Here is a tiny trained network, its code and every weight. The questions are about switching its units off for an input and a target symbol, where a switched-off unit gives its printed mean instead of its output.

import numpy as np


def w(rows, s, z=0):
    codes = np.array(rows[::2]) - 128.0
    scale = np.full(codes.shape[1], s)
    scale[-1] = z or s
    return codes * scale


def f(y):
    return np.maximum(y, 0)


def softmax(a):
    e = np.exp(a - a.max(-1, keepdims=True))
    return e / e.sum(-1, keepdims=True)


def log_softmax(a):
    a = a - a.max(-1, keepdims=True)
    return a - np.log(np.exp(a).sum(-1, keepdims=True))


def net(x, mask):
    ids = ['αγδξπστω'.index(c) for c in x.split()]
    T = len(ids)
    res = E[ids] + P[:T]
    r = res
    for j in range(3):
        rows = slice(2 * j, 2 * j + 2)
        q, k, v = (r @ M[0][rows].T for M in (Q, K, V))
        z = softmax(np.where(np.tri(T) > 0, q @ k.T / 2**0.5, -1e9)) @ v
        o = O[0][rows]
        res = res + np.where(mask[j], z, o[:, -1]) @ o[:, :-1]
    y = f(res @ A[0][:, :-1].T + A[0][:, -1])
    res = res + np.where(mask[3:27], y, B[0][:, -1]) @ B[0][:, :-1]
    return log_softmax(res[-1] @ U[:, :-1].T + U[:, -1])


Q, K, V, O, A, B = {}, {}, {}, {}, {}, {}
E = w([
[238,70,152],'α',
[166,125,54],'γ',
[132,138,7],'δ',
[169,145,206],'ξ',
[158,137,213],'π',
[29,163,196],'σ',
[211,107,113],'τ',
[164,122,53],'ω',
],0.012)
P = w([
[237,255,91],'0',
[166,45,150],'1',
[157,49,144],'2',
[154,58,143],'3',
[143,57,141],'4',
[140,59,132],'5',
],0.0067)
Q[0] = w([
[99,164,104],'h0',
[165,118,161],'h0',
[94,180,74],'h1',
[65,174,128],'h1',
[244,83,40],'h2',
[40,205,104],'h2',
],0.011)
K[0] = w([
[118,205,96],'h0',
[120,103,153],'h0',
[53,114,120],'h1',
[94,169,145],'h1',
[233,252,91],'h2',
[128,39,90],'h2',
],0.012)
V[0] = w([
[169,217,146],'h0',
[157,175,80],'h0',
[188,161,121],'h1',
[201,167,96],'h1',
[58,100,230],'h2',
[27,217,2],'h2',
],0.0087)
O[0] = w([
[121,81,157,175],'h0',
[165,73,141,160],'h0',
[109,101,172,214],'h1',
[116,108,188,235],'h1',
[179,231,101,4],'h2',
[13,157,121,99],'h2',
],0.011,0.0042)
A[0] = w([
[114,94,3,177],'n0',
[34,165,155,83],'n1',
[126,197,194,131],'n2',
[103,115,64,143],'n3',
[138,65,191,135],'n4',
[213,122,100,84],'n5',
[89,130,137,71],'n6',
[126,186,201,130],'n7',
[201,92,151,78],'n8',
[85,117,192,113],'n9',
[169,95,137,213],'n10',
[44,158,107,102],'n11',
[126,138,42,232],'n12',
[174,45,93,236],'n13',
[47,128,144,2],'n14',
[92,171,56,91],'n15',
[125,164,205,118],'n16',
[57,165,78,92],'n17',
[108,215,3,153],'n18',
[39,201,206,174],'n19',
[131,164,211,99],'n20',
[208,109,58,72],'n21',
[192,55,68,18],'n22',
[19,88,164,40],'n23',
],0.0074,0.0064)
B[0] = w([
[114,111,192,163],'n0',
[158,114,132,145],'n1',
[136,103,146,154],'n2',
[131,123,137,145],'n3',
[123,142,103,216],'n4',
[116,164,84,152],'n5',
[156,109,123,134],'n6',
[127,99,150,155],'n7',
[140,154,106,176],'n8',
[125,114,103,161],'n9',
[104,144,142,208],'n10',
[157,120,126,144],'n11',
[139,187,130,155],'n12',
[97,170,139,244],'n13',
[248,108,66,140],'n14',
[147,107,125,131],'n15',
[127,87,143,152],'n16',
[153,89,132,136],'n17',
[168,175,106,141],'n18',
[165,103,139,166],'n19',
[134,98,132,151],'n20',
[149,134,42,144],'n21',
[213,74,126,154],'n22',
[121,135,42,175],'n23',
],0.014,0.012)
U = w([
[154,162,69,98],'α',
[158,186,51,102],'γ',
[63,126,114,117],'δ',
[213,136,77,87],'ξ',
[151,50,67,43],'π',
[85,254,162,255],'σ',
[68,126,119,111],'τ',
[157,16,231,134],'ω',
],0.0081,0.0055)

Each question gives the input, a string of symbols that net reads in full, and the target symbol t.
The units are the heads (2 rows each of Q, K, V and O) and the neurons (one row each of A and B). Each row of codes is followed by its name. A weight is (code - 128) times the scale printed after its matrix; where a second scale follows, it is the last column's (O, A, B and U).
mask holds one flag per unit, heads first, then neurons. A switched-off unit (its flag False) gives its mean, the last column of its rows in O or B, instead of its output. The means were averaged over made-up inputs and are rounded, as every weight is.
A unit's drop is (log p(t) with every unit on - log p(t) with that unit switched off) / (log p(t) with every unit on - log p(t) with every unit switched off).
k most important neurons: the k neurons with the biggest drops, biggest first
which heads matter: for each layer, one digit per head in row order, 1 if its drop is at least 0.15 and else 0, layers parted by /
drop of u: that unit's drop, to one decimal
input σ ξ δ π γ ω, target σ: which heads matter : 001
input σ ω ω τ, target σ: which heads matter : 001
input δ δ σ τ, target π: which heads matter : 001
input τ σ γ δ, target ω: 3 most important neurons : [n0, n22, n23]
input σ ω γ α, target σ: which heads matter : 001
input σ σ τ γ, target σ: which heads matter : 001
input γ δ ξ π π, target σ: 2 most important neurons : [n22, n19]
input τ σ δ ξ ω, target ω: 4 most important neurons : [n23, n22, n0, n5]
input σ σ δ σ γ δ, target σ: most important neuron : [n12]
input σ σ ξ γ δ, target σ: 2 most important neurons : [n12, n0]
input ω ω σ τ ξ ω, target δ: which heads matter : 001
input α ξ α, target ξ: 2 most important neurons : [n22, n8]
input δ σ δ γ σ δ, target π: 3 most important neurons : [n23, n14, n17]
input δ σ γ, target π: drop of n23 : 0.7
input δ δ π ξ ξ π, target σ: drop of n20 : -0.1
input τ ω γ, target ω: drop of h2 : 0.6
input ω ξ γ δ, target δ: drop of n22 : 0.1
